Below are the code and all the weights of a small trained network. Each question names an input and a target symbol and asks about switching units off, where a switched-off unit gives its printed mean instead of its output.

import numpy as np


def w(rows, s, z=0):
    codes = np.array(rows[::2]) - 128.0
    scale = np.full(codes.shape[1], s)
    scale[-1] = z or s
    return codes * scale


def softmax(a):
    e = np.exp(a - a.max(-1, keepdims=True))
    return e / e.sum(-1, keepdims=True)


def log_softmax(a):
    a = a - a.max(-1, keepdims=True)
    return a - np.log(np.exp(a).sum(-1, keepdims=True))


def net(x, mask):
    ids = ['ΔΨαγημφω'.index(c) for c in x.split()]
    T = len(ids)
    res = E[ids] + P[:T]
    u = 0
    for l in range(3):
        r = res
        for j in range(3):
            rows = slice(2 * j, 2 * j + 2)
            q, k, v = (r @ M[l][rows].T for M in (Q, K, V))
            z = softmax(np.where(np.tri(T) > 0, q @ k.T / 2**0.5, -1e9)) @ v
            o = O[l][rows]
            res = res + np.where(mask[u + j], z, o[:, -1]) @ o[:, :-1]
        u += 3
    return log_softmax(res[-1] @ U[:, :-1].T + U[:, -1])


Q, K, V, O = {}, {}, {}, {}
E = w([
[192,82,191,117],'Δ',
[87,81,222,129],'Ψ',
[249,19,110,232],'α',
[85,111,148,226],'γ',
[120,153,216,185],'η',
[128,51,80,131],'μ',
[94,78,253,226],'φ',
[139,158,160,96],'ω',
],0.018)
P = w([
[40,106,147,85],'0',
[130,38,155,129],'1',
[101,90,117,139],'2',
[91,96,129,169],'3',
[71,119,137,196],'4',
[9,127,142,242],'5',
],0.011)
Q[0] = w([
[145,211,207,108],'L0H1',
[89,97,101,115],'L0H1',
[44,176,61,126],'L0H2',
[2,75,10,122],'L0H2',
[110,142,164,187],'L0H3',
[179,52,29,120],'L0H3',
],0.0092)
K[0] = w([
[216,156,169,127],'L0H1',
[123,104,132,103],'L0H1',
[121,234,26,128],'L0H2',
[54,104,115,2],'L0H2',
[134,124,200,194],'L0H3',
[190,80,138,33],'L0H3',
],0.01)
V[0] = w([
[127,18,29,61],'L0H1',
[195,74,165,146],'L0H1',
[119,105,87,141],'L0H2',
[108,64,115,120],'L0H2',
[100,60,1,107],'L0H3',
[85,248,86,168],'L0H3',
],0.0092)
O[0] = w([
[149,144,225,180,236],'L0H1',
[191,3,163,157,177],'L0H1',
[145,149,154,179,150],'L0H2',
[89,193,140,173,215],'L0H2',
[203,162,179,162,139],'L0H3',
[106,37,52,118,2],'L0H3',
],0.0074,0.0081)
Q[1] = w([
[196,155,112,189],'L1H1',
[112,120,108,168],'L1H1',
[169,143,91,110],'L1H2',
[163,134,156,219],'L1H2',
[85,140,47,147],'L1H3',
[254,171,70,156],'L1H3',
],0.012)
K[1] = w([
[151,149,187,216],'L1H1',
[76,29,124,203],'L1H1',
[165,110,87,146],'L1H2',
[129,107,105,1],'L1H2',
[131,173,152,75],'L1H3',
[90,246,67,110],'L1H3',
],0.0092)
V[1] = w([
[147,49,138,56],'L1H1',
[190,203,95,124],'L1H1',
[156,102,10,184],'L1H2',
[78,169,138,51],'L1H2',
[165,2,187,154],'L1H3',
[146,109,5,199],'L1H3',
],0.008)
O[1] = w([
[137,82,179,135,92],'L1H1',
[172,48,157,108,78],'L1H1',
[255,137,90,203,33],'L1H2',
[30,81,118,18,130],'L1H2',
[198,77,140,130,247],'L1H3',
[148,144,53,134,50],'L1H3',
],0.0062,0.014)
Q[2] = w([
[104,79,192,254],'L2H1',
[68,62,170,110],'L2H1',
[93,186,94,86],'L2H2',
[169,45,48,64],'L2H2',
[214,100,141,124],'L2H3',
[109,121,95,138],'L2H3',
],0.008)
K[2] = w([
[125,95,48,36],'L2H1',
[1,135,78,148],'L2H1',
[15,111,52,152],'L2H2',
[108,89,50,96],'L2H2',
[45,4,111,165],'L2H3',
[177,188,241,51],'L2H3',
],0.0085)
V[2] = w([
[175,68,138,197],'L2H1',
[94,194,101,134],'L2H1',
[74,254,123,209],'L2H2',
[183,51,94,151],'L2H2',
[67,69,171,107],'L2H3',
[228,123,153,139],'L2H3',
],0.0096)
O[2] = w([
[25,254,211,83,63],'L2H1',
[168,180,124,105,137],'L2H1',
[187,105,190,165,138],'L2H2',
[202,168,98,27,97],'L2H2',
[57,113,90,124,253],'L2H3',
[127,113,153,52,108],'L2H3',
],0.0075,0.013)
U = w([
[85,55,151,137,244],'Δ',
[133,58,117,185,94],'Ψ',
[205,171,175,133,17],'α',
[176,204,113,254,133],'γ',
[190,90,109,225,254],'η',
[146,149,213,248,159],'μ',
[133,116,114,204,11],'φ',
[174,35,81,150,36],'ω',
],0.007,0.0028)

Each question gives the input, a string of symbols that net reads in full, and the target symbol t.
The units are the heads (2 rows each of Q, K, V and O). Each row of codes is followed by its name. A weight is (code - 128) times the scale printed after its matrix; where a second scale follows, it is the last column's (O and U).
mask holds one flag per head, layer by layer. A switched-off head (its flag False) gives its mean, the last column of its rows in O, instead of its output. The means were averaged over made-up inputs and are rounded, as every weight is.
A unit's drop is (log p(t) with every unit on - log p(t) with that unit switched off) / (log p(t) with every unit on - log p(t) with every unit switched off).
The circuit of an input: a set's keep is (log p(t) with only the set's units on - log p(t) with every unit switched off) / (log p(t) with every unit on - log p(t) with every unit switched off). Starting from all 9 units, units are removed one at a time, each time the one whose removal leaves the highest keep (on an exact tie, the one counted first), for as long as the keep stays at least 0.8.
units of the circuit, in order: the units of the circuit, biggest drop first
unit that matters most: the unit with the biggest drop
which heads matter: for each layer, one digit per head in row order, 1 if its drop is at least 0.15 and else 0, layers parted by /
drop when u is switched off: that unit's drop, to one decimal
input η μ μ μ μ μ, target η: unit that matters most	L2H1
input η μ α Δ, target η: which heads matter	101 / 001 / 101
input α α ω, target α: which heads matter	000 / 000 / 010
input ω μ ω, target ω: units of the circuit, in order	[L2H1 L0H1 L1H3 L1H2]
input η Δ α ω Ψ, target ω: units of the circuit, in order	[L0H1 L2H1 L1H3]
input μ γ η Ψ η μ, target μ: units of the circuit, in order	[L2H2 L2H1]
input ω ω Δ, target ω: units of the circuit, in order	[L2H1 L0H1 L1H2]
input η ω μ φ μ ω, target η: which heads matter	101 / 011 / 100
input μ α μ, target μ: which heads matter	101 / 000 / 000
input α Ψ Δ μ, target α: which heads matter	100 / 010 / 010
input Δ ω μ η γ, target Δ: which heads matter	001 / 000 / 000
input ω μ μ γ γ, target ω: which heads matter	101 / 001 / 100
input μ μ μ μ α, target μ: units of the circuit, in order	[L0H3 L2H1]
input μ μ μ η, target Δ: units of the circuit, in order	[L0H3]
input α μ η η μ Δ, target α: units of the circuit, in order	[L2H2 L1H2 L0H1]
input η μ Δ μ μ, target η: units of the circuit, in order	[L0H1 L2H1 L1H3]
input Δ ω η, target Δ: drop when L0H3 is switched off	0.1
input ω η ω Ψ ω Ψ, target Ψ: drop when L0H2 is switched off	0.0
input γ μ η α α, target γ: drop when L2H3 is switched off	0.1
input Ψ η η η γ, target Ψ: drop when L0H3 is switched off	0.2
input Δ γ α μ η Ψ, target Δ: unit that matters most	L0H3
